Below are the code and all the weights of a small trained network. Each question names an input and a class and asks about switching units off, where a switched-off unit gives its printed mean instead of its output.

import numpy as np


def w(rows, s, z=0):
    codes = np.array(rows[::2]) - 128.0
    scale = np.full(codes.shape[1], s)
    scale[-1] = z or s
    return codes * scale


def f(y):
    return np.maximum(y, 0)


def log_softmax(a):
    a = a - a.max(-1, keepdims=True)
    return a - np.log(np.exp(a).sum(-1, keepdims=True))


def net(x, mask):
    res = np.array(x, float).reshape(1, 7) / 4 @ E
    y = f(res @ A[0][:, :-1].T + A[0][:, -1])
    res = res + np.where(mask, y, B[0][:, -1]) @ B[0][:, :-1]
    return log_softmax(res[-1] @ U[:, :-1].T + U[:, -1])


A, B = {}, {}
E = w([
[33,104,73,132],'x0',
[72,97,163,50],'x1',
[147,106,127,26],'x2',
[176,155,4,103],'x3',
[149,119,152,137],'x4',
[126,210,125,87],'x5',
[183,146,147,136],'x6',
],0.013)
A[0] = w([
[172,204,120,209,150],'n1',
[160,110,41,86,190],'n2',
[169,63,112,183,192],'n3',
[100,48,66,166,132],'n4',
[142,100,216,58,91],'n5',
[8,121,141,85,161],'n6',
[176,166,2,110,164],'n7',
[170,189,235,120,182],'n8',
[53,139,168,101,251],'n9',
[17,136,153,113,152],'n10',
[24,159,130,120,223],'n11',
[114,217,173,169,153],'n12',
],0.013,0.0034)
B[0] = w([
[135,195,97,166,232],'n1',
[53,146,140,68,218],'n2',
[57,156,179,162,195],'n3',
[35,143,132,149,194],'n4',
[179,79,187,86,217],'n5',
[137,74,70,130,243],'n6',
[56,251,91,26,253],'n7',
[223,131,172,146,238],'n8',
[159,74,113,149,221],'n9',
[134,66,83,145,228],'n10',
[131,102,35,129,221],'n11',
[199,134,84,177,200],'n12',
],0.012,0.014)
U = w([
[177,167,112,171,4],'0',
[165,39,245,65,119],'1',
[52,198,65,19,153],'2',
[76,10,31,119,148],'3',
[20,109,145,184,199],'4',
],0.012,0.0034)

Each question gives the input, the list of numbers given to net, and the class t.
The units are the neurons (one row each of A and B). Each row of codes is followed by its name. A weight is (code - 128) times the scale printed after its matrix; where a second scale follows, it is the last column's (A, B and U).
mask holds one flag per neuron, in row order. A switched-off neuron (its flag False) gives its mean, the last column of its row in B, instead of its output. The means were averaged over made-up inputs and are rounded, as every weight is.
A unit's drop is (log p(t) with every unit on - log p(t) with that unit switched off) / (log p(t) with every unit on - log p(t) with every unit switched off).
The circuit of an input: a set's keep is (log p(t) with only the set's units on - log p(t) with every unit switched off) / (log p(t) with every unit on - log p(t) with every unit switched off). Starting from all 12 units, units are removed one at a time, each time the one whose removal leaves the highest keep (on an exact tie, the one counted first), for as long as the keep stays at least 0.8.
units of the circuit, in order: the units of the circuit, biggest drop first
k most important neurons: the k neurons with the biggest drops, biggest first
drop when u is switched off: that unit's drop, to one decimal
input [-4,2,2,1,-6,-7,-3], class 4: most important neuron	n7
input [4,3,-1,1,8,-4,2], class 4: units of the circuit, in order	n4, n11, n3
input [3,8,-4,-4,6,0,8], class 1: 2 most important neurons	n5, n8
input [-4,1,6,0,-4,-1,-7], class 1: units of the circuit, in order	n7, n5
input [3,-1,-5,0,-4,-2,0], class 4: 2 most important neurons	n4, n6
input [-1,4,-8,-1,2,4,-1], class 0: 2 most important neurons	n12, n2
input [-4,3,-2,-2,-4,7,0], class 0: 2 most important neurons	n12, n2
input [-2,7,-7,-7,-7,3,4], class 3: 4 most important neurons	n11, n10, n6, n12
input [6,-5,1,-2,5,-5,-6], class 4: 2 most important neurons	n4, n3
input [-3,8,-7,6,-1,-7,6], class 4: 2 most important neurons	n7, n3
input [-3,1,-2,-7,3,-2,-8], class 1: 2 most important neurons	n5, n8
input [4,0,-6,-2,3,-6,0], class 4: 2 most important neurons	n3, n4
input [-2,-4,-8,7,-1,0,6], class 2: drop when n7 is switched off	0.3
input [-2,2,5,-8,-1,4,-4], class 1: units of the circuit, in order	n5
input [4,-3,-5,-2,7,-6,8], class 4: drop when n3 is switched off	0.1
input [8,-3,-3,1,-5,-1,1], class 2: drop when n9 is switched off	0.2
